Look-ups in named tables: a row name and a column name give one cell, copied from the table.

kagof:
cols = gibi, kun, nik, tadar, bol, zugebor, zogureb, fip, gafima
botidav: [0.446, 0.469, 0.531, 0.672, 0.638, 0.313, 0.350, 0.349, 0.376]
sebi: [0.329, 0.388, 0.527, 0.553, 0.413, 0.328, 0.307, 0.394, 0.557]
gor: [0.427, 0.397, 0.339, 0.247, 0.344, 0.456, 0.467, 0.095, 0.607]
sigenif: [0.235, 0.370, 0.455, 0.343, 0.401, 0.467, 0.443, 0.490, 0.474]
firuv: [0.196, 0.301, 0.346, 0.358, 0.545, 0.585, 0.248, 0.362, 0.528]
gise: [0.398, 0.404, 0.509, 0.520, 0.342, 0.451, 0.325, 0.607, 0.557]
zesef: [0.458, 0.421, 0.369, 0.178, 0.260, 0.505, 0.556, 0.236, 0.465]
fesuk: [0.419, 0.450, 0.344, 0.249, 0.403, 0.515, 0.585, 0.353, 0.421]
mirif: [0.450, 0.459, 0.628, 0.339, 0.295, 0.371, 0.611, 0.436, 0.434]
vomakub: [0.530, 0.413, 0.523, 0.441, 0.317, 0.513, 0.321, 0.446, 0.372]
vafig: [0.276, 0.496, 0.454, 0.260, 0.253, 0.385, 0.801, 0.745, 0.432]
sukuzu: [0.297, 0.350, 0.491, 0.442, 0.512, 0.447, 0.291, 0.288, 0.433]

nik of fesuk = 0.344
fip of botidav = 0.349
nik of sebi = 0.527
bol of firuv = 0.545
bol of sebi = 0.413
zugebor of gise = 0.451
fip of firuv = 0.362
tadar of zesef = 0.178
gafima of fesuk = 0.421
gibi of sigenif = 0.235
kun of fesuk = 0.450

Table tuk
|  | tib | bomevo | mumi | danasa | zudamap |
|---|---|---|---|---|---|
| naraben | -2386 | 1683 | 5272 | -61 | -1996 |
| keviz | -1781 | 1874 | 4422 | 94 | -1494 |
| tolovik | -3627 | 1747 | 6286 | -432 | -3002 |
| gadi | -5138 | 2117 | 8456 | -1215 | -4491 |
| kizezov | -3817 | 1752 | 6741 | -606 | -7428 |
| nif | -4411 | 1954 | 8185 | -1376 | -4273 |

What is the danasa of keviz in tuk? 94
What is the zudamap of kizezov in tuk? -7428
What is the zudamap of tolovik in tuk? -3002
What is the mumi of kizezov in tuk? 6741
What is the mumi of tolovik in tuk? 6286
What is the zudamap of nif in tuk? -4273
What is the bomevo of gadi in tuk? 2117
What is the bomevo of tolovik in tuk? 1747
What is the danasa of nif in tuk? -1376

tud:
	kosok	pogoke	nud	tebadub	ruke	naket	kulut	nokar
kos	19.37	38.63	24.20	21.25	55.35	43.00	27.85	57.80
gidipa	37.35	39.76	38.34	35.84	26.96	33.58	27.96	34.16
dunol	15.06	38.08	21.93	31.94	34.35	36.24	17.02	41.74
vodita	32.69	36.46	48.74	44.22	19.49	34.59	41.97	18.33
mun	42.31	32.88	34.60	38.99	27.91	44.07	33.09	19.58
gazep	6.87	40.99	10.16	30.95	29.40	42.70	11.55	34.01
zef	6.16	59.55	51.98	34.78	56.08	51.65	34.63	86.89
bipilid	36.25	31.57	34.22	37.55	30.82	43.54	37.04	21.68
lotubi	12.89	45.03	61.66	27.06	65.11	44.29	66.77	75.50
dedap	14.79	60.49	49.99	41.17	31.74	44.93	26.36	59.45
dud	14.21	37.74	24.20	28.65	36.68	30.96	22.86	50.38
gos	32.77	31.85	30.35	28.96	43.04	38.45	33.21	41.68
ges	13.35	34.81	79.47	33.30	44.91	15.26	82.61	54.57
nekazan	25.06	40.63	31.28	23.83	31.06	27.64	33.18	32.96

dedap, naket: 44.93
dunol, ruke: 34.35
vodita, kulut: 41.97
dedap, nokar: 59.45
dud, kulut: 22.86
dunol, nud: 21.93
kos, kulut: 27.85
dud, nud: 24.20
gos, nud: 30.35
Which row has the largest pogoke? dedap

Table fav
,vora,kisedel,tas,rerate
lano,63,175,121,179
lipu,157,160,138,148
vubag,126,71,135,114
zege,193,18,176,59
mun,136,48,131,61
fedo,190,104,198,31
suda,40,182,105,169

lipu, tas -> 138
vubag, vora -> 126
lano, vora -> 63
lipu, vora -> 157
zege, rerate -> 59
lipu, kisedel -> 160
vubag, kisedel -> 71
lano, rerate -> 179
fedo, rerate -> 31
suda, tas -> 105
mun, vora -> 136
lipu, rerate -> 148
suda, vora -> 40
vubag, rerate -> 114
vubag, tas -> 135
mun, kisedel -> 48
mun, tas -> 131
Which row has the largest tas? fedo

Table zaz
	gibi	mipos	zuf	sezokeb	tam	nif	pud	melevot	makevot
vavo	14	1	5	24	-53	22	34	-16	-14
fadobil	-7	-45	-5	-42	33	-8	-50	-37	-45
tufusa	-28	-15	-21	-37	31	-37	-47	2	-2
lipuvi	-5	19	-9	37	-77	19	57	-13	14
mezumif	5	30	-2	27	-44	-11	27	33	22
nunota	-28	-15	-22	-11	-20	-1	1	-34	-5
vel	30	16	17	27	-39	3	23	25	-5

vavo, melevot: -16
lipuvi, tam: -77
mezumif, gibi: 5
vel, pud: 23
fadobil, pud: -50
nunota, melevot: -34
fadobil, nif: -8
mezumif, sezokeb: 27
nunota, makevot: -5
fadobil, tam: 33
vavo, nif: 22
lipuvi, mipos: 19
fadobil, gibi: -7
mezumif, nif: -11
vel, makevot: -5
nunota, sezokeb: -11
tufusa, makevot: -2
tufusa, zuf: -21

